Below are the code and all the weights of a small trained network. Each question names an input and a class and asks about switching units off, where a switched-off unit gives its printed mean instead of its output.

import numpy as np


def w(rows, s, z=0):
    codes = np.array(rows[::2]) - 128.0
    scale = np.full(codes.shape[1], s)
    scale[-1] = z or s
    return codes * scale


def norm(h):
    return h / np.sqrt((h * h).mean(-1, keepdims=True) + 1e-5)


def f(y):
    return y / 2 * (1 + np.tanh(0.7978845608 * (y + 0.044715 * y**3)))


def log_softmax(a):
    a = a - a.max(-1, keepdims=True)
    return a - np.log(np.exp(a).sum(-1, keepdims=True))


def net(x, mask):
    res = np.array(x, float).reshape(1, 8) / 4 @ E
    u = 0
    for l in range(2):
        y = f(norm(res) @ A[l][:, :-1].T + A[l][:, -1])
        res = res + np.where(mask[u : u + 16], y, B[l][:, -1]) @ B[l][:, :-1]
        u += 16
    return log_softmax(norm(res)[-1] @ U[:, :-1].T + U[:, -1])


A, B = {}, {}
E = w([
[167,191,88,130,163,196,74,123,150,65],'x0',
[200,99,70,63,101,18,51,146,127,108],'x1',
[135,150,71,66,106,69,255,170,117,106],'x2',
[166,70,87,151,40,119,55,111,157,127],'x3',
[160,22,123,110,78,149,117,182,102,189],'x4',
[106,178,86,210,155,75,133,86,147,123],'x5',
[99,90,118,176,51,81,162,202,97,3],'x6',
[58,84,152,146,79,104,136,81,135,85],'x7',
],0.0071)
A[0] = w([
[134,121,113,142,125,142,116,155,117,122,26],'0.n0',
[102,139,149,99,136,145,121,112,136,98,15],'0.n1',
[141,195,146,87,99,70,131,144,131,25,196],'0.n2',
[95,95,182,122,75,180,218,175,116,78,141],'0.n3',
[122,191,151,186,176,200,129,123,133,164,155],'0.n4',
[138,101,127,99,85,80,100,68,141,212,107],'0.n5',
[148,124,144,128,131,137,124,156,123,127,78],'0.n6',
[118,126,170,132,122,96,136,116,126,148,5],'0.n7',
[198,101,161,96,109,164,59,190,122,132,144],'0.n8',
[130,137,153,105,144,146,127,112,140,141,116],'0.n9',
[121,121,139,117,141,103,158,148,127,136,75],'0.n10',
[169,108,133,109,120,151,97,157,119,119,181],'0.n11',
[119,110,107,223,53,84,115,121,140,84,160],'0.n12',
[113,197,145,161,158,167,142,94,135,162,113],'0.n13',
[89,90,249,163,163,67,81,139,118,160,138],'0.n14',
[136,147,135,132,121,30,208,185,115,135,61],'0.n15',
],0.019,0.0033)
B[0] = w([
[119,134,84,84,143,122,113,132,161,152,134],'0.n0',
[149,144,139,149,135,120,127,145,78,101,140],'0.n1',
[194,208,116,125,164,132,70,87,157,35,233],'0.n2',
[56,117,252,72,99,172,147,136,154,152,254],'0.n3',
[177,202,167,161,192,168,109,164,133,212,239],'0.n4',
[118,38,214,74,126,126,109,153,172,120,213],'0.n5',
[130,133,90,117,117,138,132,92,153,165,137],'0.n6',
[107,152,93,129,76,154,126,151,136,147,138],'0.n7',
[168,81,99,149,138,111,99,172,124,214,234],'0.n8',
[96,144,95,152,138,142,94,199,115,126,153],'0.n9',
[102,108,110,136,136,96,167,160,130,137,150],'0.n10',
[149,129,119,139,110,119,118,186,127,166,187],'0.n11',
[84,91,70,127,13,158,38,144,81,132,242],'0.n12',
[225,182,157,110,148,150,126,182,131,163,213],'0.n13',
[68,197,180,134,149,120,81,93,20,136,205],'0.n14',
[164,74,32,97,114,49,192,108,133,166,219],'0.n15',
],0.021,0.013)
A[1] = w([
[13,148,156,138,92,156,156,43,105,28,10],'1.n0',
[125,170,100,172,94,150,123,98,128,124,94],'1.n1',
[132,167,135,185,214,176,156,128,110,81,8],'1.n2',
[125,86,65,119,94,107,152,180,110,113,71],'1.n3',
[113,117,146,133,120,125,112,178,122,132,69],'1.n4',
[177,88,93,135,174,81,237,115,198,54,11],'1.n5',
[121,111,170,145,163,185,125,147,119,166,62],'1.n6',
[72,86,127,116,142,107,208,119,113,143,76],'1.n7',
[112,196,93,142,91,140,109,104,117,122,89],'1.n8',
[120,100,176,138,97,137,144,184,105,164,101],'1.n9',
[165,86,1,186,109,116,128,120,118,78,3],'1.n10',
[148,208,134,181,176,125,168,95,103,112,53],'1.n11',
[110,95,139,134,147,74,237,110,119,145,90],'1.n12',
[115,100,73,145,145,85,69,122,74,107,85],'1.n13',
[57,98,148,155,115,148,101,81,135,97,92],'1.n14',
[111,124,140,165,149,152,133,169,108,187,92],'1.n15',
],0.018,0.0031)
B[1] = w([
[116,191,121,33,51,184,140,236,133,61,176],'1.n0',
[131,119,144,128,124,98,172,129,147,171,142],'1.n1',
[115,217,132,153,173,119,128,109,155,90,169],'1.n2',
[158,186,154,170,140,143,80,124,192,96,184],'1.n3',
[159,113,154,153,115,120,192,170,113,159,182],'1.n4',
[189,61,190,39,198,115,90,253,110,138,167],'1.n5',
[112,80,121,163,98,130,91,111,173,115,228],'1.n6',
[92,176,99,150,151,131,161,76,104,95,161],'1.n7',
[119,117,125,135,126,144,197,166,175,184,162],'1.n8',
[109,106,109,122,142,153,145,76,141,192,249],'1.n9',
[142,143,9,183,78,103,114,113,164,113,182],'1.n10',
[144,178,120,142,179,158,163,93,107,93,182],'1.n11',
[125,131,93,116,168,123,183,68,99,95,163],'1.n12',
[92,132,102,199,158,91,155,109,105,81,183],'1.n13',
[123,138,173,138,157,105,148,165,101,74,169],'1.n14',
[123,59,150,147,89,125,140,58,176,84,229],'1.n15',
],0.029,0.012)
U = w([
[112,70,176,149,102,158,100,120,163,206,173],'0',
[63,175,159,73,79,148,127,168,87,59,188],'1',
[89,104,138,168,148,88,83,127,37,102,71],'2',
[187,114,100,61,197,80,155,151,137,105,126],'3',
[149,143,27,164,90,87,89,142,148,92,147],'4',
[127,152,103,167,160,138,155,122,49,126,3],'5',
[164,253,165,174,194,174,113,113,136,118,157],'6',
[77,116,122,102,147,116,210,60,109,151,77],'7',
],0.017,0.006)

Each question gives the input, the list of numbers given to net, and the class t.
The units are the neurons (one row each of A and B). Each row of codes is followed by its name. A weight is (code - 128) times the scale printed after its matrix; where a second scale follows, it is the last column's (A, B and U).
mask holds one flag per neuron, layer by layer. A switched-off neuron (its flag False) gives its mean, the last column of its row in B, instead of its output. The means were averaged over made-up inputs and are rounded, as every weight is.
A unit's drop is (log p(t) with every unit on - log p(t) with that unit switched off) / (log p(t) with every unit on - log p(t) with every unit switched off).
The circuit of an input: a set's keep is (log p(t) with only the set's units on - log p(t) with every unit switched off) / (log p(t) with every unit on - log p(t) with every unit switched off). Starting from the 12 units with the biggest drops (on a tie, the unit counted first), units are removed one at a time, each time the one whose removal leaves the highest keep (on an exact tie, the one counted first), for as long as the keep stays at least 0.8.
units of the circuit, in order: the units of the circuit, biggest drop first
unit that matters most: the unit with the biggest drop
k most important neurons: the k neurons with the biggest drops, biggest first
top k neurons in layer l: the k neurons of layer l with the biggest drops, biggest first
input [7,0,0,4,-8,-1,4,0], class 4: units of the circuit, in order -> (0.n3)
input [3,2,-4,5,-1,2,8,6], class 4: 2 most important neurons -> (0.n12, 1.n10)
input [-6,8,-2,1,-4,-5,8,7], class 1: units of the circuit, in order -> (0.n14, 0.n8)
input [0,-1,-6,4,-1,4,8,-3], class 4: 3 most important neurons -> (0.n3, 0.n12, 1.n10)
input [3,-7,4,2,2,-8,8,0], class 1: 3 most important neurons -> (0.n3, 0.n4, 1.n0)
input [8,5,3,-7,-7,-5,7,-1], class 3: top 2 neurons in layer 1 -> (1.n5, 1.n3)
input [6,-8,-2,0,6,0,-1,0], class 6: top 3 neurons in layer 0 -> (0.n4, 0.n12, 0.n5)
input [-1,5,2,-7,7,2,8,5], class 4: 4 most important neurons -> (0.n15, 0.n12, 0.n5, 0.n14)
input [-2,-7,-4,-7,0,-8,1,2], class 6: 3 most important neurons -> (0.n12, 0.n14, 0.n4)
input [-7,7,-3,-2,3,0,-1,8], class 1: top 3 neurons in layer 0 -> (0.n14, 0.n4, 0.n8)
input [1,-5,7,3,2,7,-6,0], class 6: 2 most important neurons -> (0.n12, 0.n3)
input [-2,-7,-6,-4,1,5,4,0], class 6: top 2 neurons in layer 0 -> (0.n4, 0.n14)
input [-6,3,4,-3,5,7,-5,3], class 3: top 3 neurons in layer 0 -> (0.n15, 0.n12, 0.n3)
input [-2,3,5,-7,-8,-6,3,-8], class 3: 3 most important neurons -> (1.n5, 0.n15, 0.n12)
input [-1,7,1,0,-1,-3,6,7], class 4: unit that matters most -> 0.n15
input [-3,-3,6,-1,-2,0,5,1], class 1: 4 most important neurons -> (0.n3, 0.n2, 0.n8, 0.n4)
input [7,8,8,1,-4,-6,0,-6], class 4: 3 most important neurons -> (1.n10, 0.n3, 0.n5)
input [-8,3,-1,5,-6,8,2,7], class 4: top 3 neurons in layer 0 -> (0.n3, 0.n12, 0.n15)
input [4,4,-7,-2,-6,1,7,-3], class 4: 2 most important neurons -> (0.n12, 0.n3)
input [2,6,-6,-5,1,1,0,5], class 2: unit that matters most -> 0.n3
input [5,-6,-8,0,7,1,-6,2], class 6: 3 most important neurons -> (0.n4, 0.n12, 0.n3)
input [-6,-4,8,7,-7,-8,-2,-5], class 7: 3 most important neurons -> (0.n3, 0.n15, 1.n7)
input [-8,-2,3,2,4,-7,2,-8], class 7: top 2 neurons in layer 1 -> (1.n12, 1.n7)
